Below are the code and all the weights of a small trained network. Each question names an input and a class and asks about switching units off, where a switched-off unit gives its printed mean instead of its output.

import numpy as np


def w(rows, s, z=0):
    codes = np.array(rows[::2]) - 128.0
    scale = np.full(codes.shape[1], s)
    scale[-1] = z or s
    return codes * scale


def f(y):
    return y / 2 * (1 + np.tanh(0.7978845608 * (y + 0.044715 * y**3)))


def log_softmax(a):
    a = a - a.max(-1, keepdims=True)
    return a - np.log(np.exp(a).sum(-1, keepdims=True))


def net(x, mask):
    res = np.array(x, float).reshape(1, 4) / 4 @ E
    y = f(res @ A[0][:, :-1].T + A[0][:, -1])
    res = res + np.where(mask, y, B[0][:, -1]) @ B[0][:, :-1]
    return log_softmax(res[-1] @ U[:, :-1].T + U[:, -1])


A, B = {}, {}
E = w([
[78,3,53,187,96,175,119],'x0',
[91,44,121,24,225,98,106],'x1',
[243,135,16,167,186,56,147],'x2',
[78,136,190,245,232,106,89],'x3',
],0.0044)
A[0] = w([
[94,139,185,230,231,123,124,110],'n1',
[151,117,80,54,52,138,132,115],'n2',
[103,85,123,48,218,123,136,118],'n3',
[152,202,161,88,159,115,133,98],'n4',
[109,88,124,51,203,117,121,106],'n5',
[156,200,177,86,155,108,137,103],'n6',
[209,141,52,153,182,113,133,114],'n7',
[144,128,106,89,96,139,149,88],'n8',
[97,135,174,211,209,132,112,100],'n9',
[75,119,200,102,85,150,129,130],'n10',
[168,128,93,38,44,134,130,113],'n11',
[105,88,123,52,205,118,129,107],'n12',
[78,123,178,123,87,152,121,92],'n13',
[139,183,128,199,54,141,133,99],'n14',
[54,122,218,102,76,158,126,110],'n15',
[133,130,136,125,143,130,128,254],'n16',
[179,130,85,151,162,109,136,93],'n17',
[207,130,42,154,177,104,128,111],'n18',
[144,186,134,201,51,138,137,106],'n19',
[67,122,196,101,89,160,125,105],'n20',
[147,187,131,194,59,136,138,122],'n21',
[153,199,171,86,148,103,126,91],'n22',
[78,2,58,200,83,144,129,98],'n23',
[160,138,82,34,47,138,128,115],'n24',
[166,212,189,80,162,102,128,97],'n25',
],0.01,0.0054)
B[0] = w([
[119,147,186,182,169,97,171,254],'n1',
[118,134,167,173,161,120,145,213],'n2',
[189,106,151,129,107,119,80,210],'n3',
[112,107,108,125,153,170,127,168],'n4',
[192,96,134,137,123,121,100,193],'n5',
[105,104,114,127,150,176,117,179],'n6',
[122,149,90,67,155,90,135,224],'n7',
[140,112,124,160,161,123,155,137],'n8',
[137,120,158,180,176,106,182,216],'n9',
[119,161,101,87,134,101,123,225],'n10',
[118,145,174,167,165,105,151,227],'n11',
[192,96,132,139,122,122,101,193],'n12',
[142,114,94,105,169,108,136,179],'n13',
[189,90,142,125,137,120,90,189],'n14',
[130,150,81,72,166,88,132,254],'n15',
[52,253,231,57,28,128,19,248],'n16',
[137,115,93,110,159,106,160,161],'n17',
[119,151,86,63,163,91,128,230],'n18',
[190,96,149,121,124,120,84,198],'n19',
[137,131,84,97,160,96,148,217],'n20',
[173,113,153,117,104,120,74,199],'n21',
[116,96,107,134,161,173,131,167],'n22',
[95,105,133,104,191,229,77,236],'n23',
[117,143,174,169,164,104,154,230],'n24',
[99,99,122,118,166,194,96,196],'n25',
],0.035,0.0043)
U = w([
[107,152,184,200,162,89,167,120],'0',
[119,156,47,61,141,73,138,117],'1',
[84,87,110,119,151,254,103,127],'2',
[229,83,147,132,74,111,88,123],'3',
[67,180,136,136,1,129,136,252],'4',
[141,86,74,156,105,132,161,81],'5',
[150,87,63,161,104,136,172,82],'6',
],0.0093,0.0033)

Each question gives the input, the list of numbers given to net, and the class t.
The units are the neurons (one row each of A and B). Each row of codes is followed by its name. A weight is (code - 128) times the scale printed after its matrix; where a second scale follows, it is the last column's (A, B and U).
mask holds one flag per neuron, in row order. A switched-off neuron (its flag False) gives its mean, the last column of its row in B, instead of its output. The means were averaged over made-up inputs and are rounded, as every weight is.
A unit's drop is (log p(t) with every unit on - log p(t) with that unit switched off) / (log p(t) with every unit on - log p(t) with every unit switched off).
The circuit of an input: a set's keep is (log p(t) with only the set's units on - log p(t) with every unit switched off) / (log p(t) with every unit on - log p(t) with every unit switched off). Starting from the 12 units with the biggest drops (on a tie, the unit counted first), units are removed one at a time, each time the one whose removal leaves the highest keep (on an exact tie, the one counted first), for as long as the keep stays at least 0.8.
circuit, biggest first: the units of the circuit, biggest drop first
k most important neurons: the k neurons with the biggest drops, biggest first
drop when u is switched off: that unit's drop, to one decimal
input [3,-3,0,1], class 4: most important neuron : [n25]
input [4,-5,0,-3], class 3: circuit, biggest first : [n19; n21]
input [-7,-8,3,-1], class 3: 4 most important neurons : [n19; n21; n14; n23]
input [-7,7,-3,-2], class 2: 4 most important neurons : [n25; n6; n22; n4]
input [-7,-7,6,-3], class 2: 2 most important neurons : [n25; n6]
input [-7,8,2,-6], class 3: 3 most important neurons : [n3; n5; n12]
input [7,-4,-3,-7], class 0: 2 most important neurons : [n24; n11]
input [-5,6,-5,-7], class 0: 2 most important neurons : [n24; n11]
input [6,-1,-4,-4], class 2: 2 most important neurons : [n23; n1]
input [-3,2,2,-3], class 4: 2 most important neurons : [n23; n1]
input [-7,-6,7,5], class 1: 3 most important neurons : [n7; n18; n23]
input [-6,-6,8,3], class 1: 2 most important neurons : [n7; n18]
input [8,6,7,1], class 2: 2 most important neurons : [n23; n15]
input [-1,8,-6,1], class 3: circuit, biggest first : [n3]
input [7,8,-7,-8], class 0: drop when n11 is switched off : 1.1
input [-5,-6,-7,-2], class 1: drop when n15 is switched off : 0.5
input [8,-6,-6,-6], class 2: drop when n23 is switched off : 6.3
